Here is a tiny trained network, its code and every weight. The questions are about switching its units off for an input and a target symbol, where a switched-off unit gives its printed mean instead of its output.

import numpy as np


def w(rows, s, z=0):
    codes = np.array(rows[::2]) - 128.0
    scale = np.full(codes.shape[1], s)
    scale[-1] = z or s
    return codes * scale


def f(y):
    return y / 2 * (1 + np.tanh(0.7978845608 * (y + 0.044715 * y**3)))


def softmax(a):
    e = np.exp(a - a.max(-1, keepdims=True))
    return e / e.sum(-1, keepdims=True)


def log_softmax(a):
    a = a - a.max(-1, keepdims=True)
    return a - np.log(np.exp(a).sum(-1, keepdims=True))


def net(x, mask):
    ids = ['Λεηθμω'.index(c) for c in x.split()]
    T = len(ids)
    res = E[ids] + P[:T]
    q, k, v = (res @ M[0].T for M in (Q, K, V))
    z = softmax(np.where(np.tri(T) > 0, q @ k.T / 3**0.5, -1e9)) @ v
    res = res + np.where(mask[0], z, O[0][:, -1]) @ O[0][:, :-1]
    y = f(res @ A[0][:, :-1].T + A[0][:, -1])
    res = res + np.where(mask[1:13], y, B[0][:, -1]) @ B[0][:, :-1]
    return log_softmax(res[-1] @ U[:, :-1].T + U[:, -1])


Q, K, V, O, A, B = {}, {}, {}, {}, {}, {}
E = w([
[113,55,78,61],'Λ',
[150,118,76,84],'ε',
[130,13,122,78],'η',
[253,94,49,153],'θ',
[181,251,111,105],'μ',
[52,214,190,52],'ω',
],0.012)
P = w([
[134,99,20,149],'0',
[128,158,97,185],'1',
[158,170,136,174],'2',
[175,162,160,147],'3',
[179,153,178,115],'4',
[205,163,171,93],'5',
[255,154,151,76],'6',
[211,127,166,21],'7',
[199,153,107,87],'8',
[133,116,65,206],'9',
],0.0094)
Q[0] = w([
[78,225,140,255],'H1',
[156,139,20,45],'H1',
[231,164,161,87],'H1',
],0.008)
K[0] = w([
[12,91,128,190],'H1',
[161,149,125,80],'H1',
[106,157,241,77],'H1',
],0.011)
V[0] = w([
[101,205,128,78],'H1',
[8,89,123,25],'H1',
[127,26,155,159],'H1',
],0.011)
O[0] = w([
[18,112,135,210,122],'H1',
[79,2,161,25,2],'H1',
[153,147,220,26,80],'H1',
],0.0098,0.0085)
A[0] = w([
[66,73,118,157,163],'N1',
[153,173,33,168,114],'N2',
[235,145,159,163,206],'N3',
[190,47,43,86,166],'N4',
[84,77,86,133,84],'N5',
[139,149,103,67,51],'N6',
[189,126,144,40,3],'N7',
[81,126,122,172,130],'N8',
[123,198,128,170,151],'N9',
[115,2,143,179,74],'N10',
[210,112,130,207,196],'N11',
[141,33,57,147,123],'N12',
],0.0079,0.0036)
B[0] = w([
[60,104,159,142,131],'N1',
[145,161,182,122,250],'N2',
[96,125,120,44,235],'N3',
[98,67,168,91,171],'N4',
[68,146,97,126,128],'N5',
[176,190,187,187,127],'N6',
[192,140,233,254,132],'N7',
[121,78,147,235,135],'N8',
[171,80,90,108,191],'N9',
[45,189,203,168,130],'N10',
[95,210,134,94,239],'N11',
[116,156,154,90,147],'N12',
],0.007,0.017)
U = w([
[59,133,251,39,56],'Λ',
[101,33,14,15,155],'ε',
[176,94,253,137,138],'η',
[114,151,125,26,140],'θ',
[132,169,176,225,2],'μ',
[20,138,208,126,241],'ω',
],0.0069,0.0048)

Each question gives the input, a string of symbols that net reads in full, and the target symbol t.
The units are the heads (3 rows each of Q, K, V and O) and the neurons (one row each of A and B). Each row of codes is followed by its name. A weight is (code - 128) times the scale printed after its matrix; where a second scale follows, it is the last column's (O, A, B and U).
mask holds one flag per unit, heads first, then neurons. A switched-off unit (its flag False) gives its mean, the last column of its rows in O or B, instead of its output. The means were averaged over made-up inputs and are rounded, as every weight is.
A unit's drop is (log p(t) with every unit on - log p(t) with that unit switched off) / (log p(t) with every unit on - log p(t) with every unit switched off).
The circuit of an input: a set's keep is (log p(t) with only the set's units on - log p(t) with every unit switched off) / (log p(t) with every unit on - log p(t) with every unit switched off). Starting from the 12 units with the biggest drops (on a tie, the unit counted first), units are removed one at a time, each time the one whose removal leaves the highest keep (on an exact tie, the one counted first), for as long as the keep stays at least 0.8.
units of the circuit, in order: the units of the circuit, biggest drop first
k most important neurons: the k neurons with the biggest drops, biggest first
drop when u is switched off: that unit's drop, to one decimal
input ω η Λ ε ω Λ, target ω: units of the circuit, in order : [H1, N10, N3]
input θ Λ θ μ θ ε θ ω, target ω: 2 most important neurons : [N3, N9]
input θ θ θ ε Λ Λ μ, target μ: units of the circuit, in order : [H1]
input θ θ θ, target θ: units of the circuit, in order : [N3, H1, N11]
input θ θ θ η θ Λ η η ε, target η: 2 most important neurons : [N7, N11]
input θ μ ε ε, target μ: 3 most important neurons : [N3, N4, N8]
input θ η θ Λ η ω η, target ω: 3 most important neurons : [N10, N9, N3]
input ε ω ε Λ ε, target ε: units of the circuit, in order : [N2, H1]
input μ θ ε, target μ: units of the circuit, in order : [H1, N4]
input Λ ω Λ η ω μ Λ, target μ: units of the circuit, in order : [H1, N3]
input θ ω θ, target ω: units of the circuit, in order : [H1, N10]
input ε θ θ Λ θ θ ω θ, target ω: 2 most important neurons : [N10, N9]
input θ Λ ε θ ε ω ω ε ω, target ω: drop when N9 is switched off : 0.1
input θ θ ε Λ ε ω Λ Λ ε, target ε: drop when N11 is switched off : 0.4
input η Λ μ ω ε, target ω: drop when H1 is switched off : 1.4
input θ θ ω μ ε μ, target μ: most important neuron : [N3]
